Below are the code and all the weights of a small trained network. Each question names an input and a class and asks about switching units off, where a switched-off unit gives its printed mean instead of its output.

import numpy as np


def w(rows, s, z=0):
    codes = np.array(rows[::2]) - 128.0
    scale = np.full(codes.shape[1], s)
    scale[-1] = z or s
    return codes * scale


def norm(h):
    return h / np.sqrt((h * h).mean(-1, keepdims=True) + 1e-5)


def f(y):
    return np.maximum(y, 0)


def log_softmax(a):
    a = a - a.max(-1, keepdims=True)
    return a - np.log(np.exp(a).sum(-1, keepdims=True))


def net(x, mask):
    res = np.array(x, float).reshape(1, 5) / 4 @ E
    u = 0
    for l in range(2):
        y = f(norm(res) @ A[l][:, :-1].T + A[l][:, -1])
        res = res + np.where(mask[u : u + 3], y, B[l][:, -1]) @ B[l][:, :-1]
        u += 3
    return log_softmax(norm(res)[-1] @ U[:, :-1].T + U[:, -1])


A, B = {}, {}
E = w([
[100,125,151,157,53],'x0',
[178,165,191,156,102],'x1',
[58,80,209,112,151],'x2',
[168,250,208,109,41],'x3',
[203,138,42,177,186],'x4',
],0.0017)
A[0] = w([
[88,63,202,215,136,132],'0.n0',
[116,80,67,104,249,251],'0.n1',
[64,60,121,252,88,222],'0.n2',
],0.0049,0.0018)
B[0] = w([
[59,87,49,45,217,191],'0.n0',
[21,73,80,3,209,253],'0.n1',
[152,175,5,65,186,211],'0.n2',
],0.0046)
A[1] = w([
[84,120,254,83,40,119],'1.n0',
[95,6,234,212,140,3],'1.n1',
[83,115,252,169,147,62],'1.n2',
],0.0035,0.0028)
B[1] = w([
[75,172,242,99,81,253],'1.n0',
[184,240,211,178,176,128],'1.n1',
[98,253,186,144,98,157],'1.n2',
],0.0048,0.0014)
U = w([
[218,48,52,230,68,1],'0',
[36,57,11,1,239,255],'1',
[84,229,232,88,45,253],'2',
[215,215,21,105,147,60],'3',
[215,26,172,233,117,1],'4',
[232,216,142,197,77,89],'5',
[219,45,75,253,64,1],'6',
],0.005,0.0038)

Each question gives the input, the list of numbers given to net, and the class t.
The units are the neurons (one row each of A and B). Each row of codes is followed by its name. A weight is (code - 128) times the scale printed after its matrix; where a second scale follows, it is the last column's (A, B and U).
mask holds one flag per neuron, layer by layer. A switched-off neuron (its flag False) gives its mean, the last column of its row in B, instead of its output. The means were averaged over made-up inputs and are rounded, as every weight is.
A unit's drop is (log p(t) with every unit on - log p(t) with that unit switched off) / (log p(t) with every unit on - log p(t) with every unit switched off).
The circuit of an input: a set's keep is (log p(t) with only the set's units on - log p(t) with every unit switched off) / (log p(t) with every unit on - log p(t) with every unit switched off). Starting from all 6 units, units are removed one at a time, each time the one whose removal leaves the highest keep (on an exact tie, the one counted first), for as long as the keep stays at least 0.8.
units of the circuit, in order: the units of the circuit, biggest drop first
most important unit: the unit with the biggest drop
k most important neurons: the k neurons with the biggest drops, biggest first
k most important neurons of layer l: the k neurons of layer l with the biggest drops, biggest first
drop when u is switched off: that unit's drop, to one decimal
input [0,5,-4,5,8], class 5: units of the circuit, in order -> [0.n1, 0.n2]
input [1,-6,-2,8,1], class 2: units of the circuit, in order -> [0.n2, 0.n1]
input [0,-4,-1,7,4], class 5: 2 most important neurons -> [0.n1, 0.n0]
input [-4,-1,6,4,2], class 2: 2 most important neurons of layer 0 -> [0.n2, 0.n1]
input [8,-6,3,7,7], class 3: 2 most important neurons -> [0.n1, 1.n0]
input [2,0,-4,3,5], class 5: 3 most important neurons -> [0.n1, 0.n0, 0.n2]
input [-7,6,5,6,2], class 2: most important unit -> 0.n2
input [-7,5,2,-1,-7], class 2: 4 most important neurons -> [0.n2, 0.n1, 1.n0, 1.n2]
input [3,4,-8,-2,-8], class 2: units of the circuit, in order -> [0.n1, 0.n0]
input [5,5,-5,-2,-1], class 3: 3 most important neurons -> [0.n1, 0.n0, 0.n2]
input [8,-7,-1,2,2], class 3: 2 most important neurons -> [0.n1, 0.n0]
input [3,5,-6,-1,1], class 0: drop when 0.n2 is switched off -> 0.1
input [1,-7,-1,4,1], class 3: drop when 0.n1 is switched off -> 1.2
input [3,-2,-4,5,5], class 5: drop when 0.n0 is switched off -> 0.2
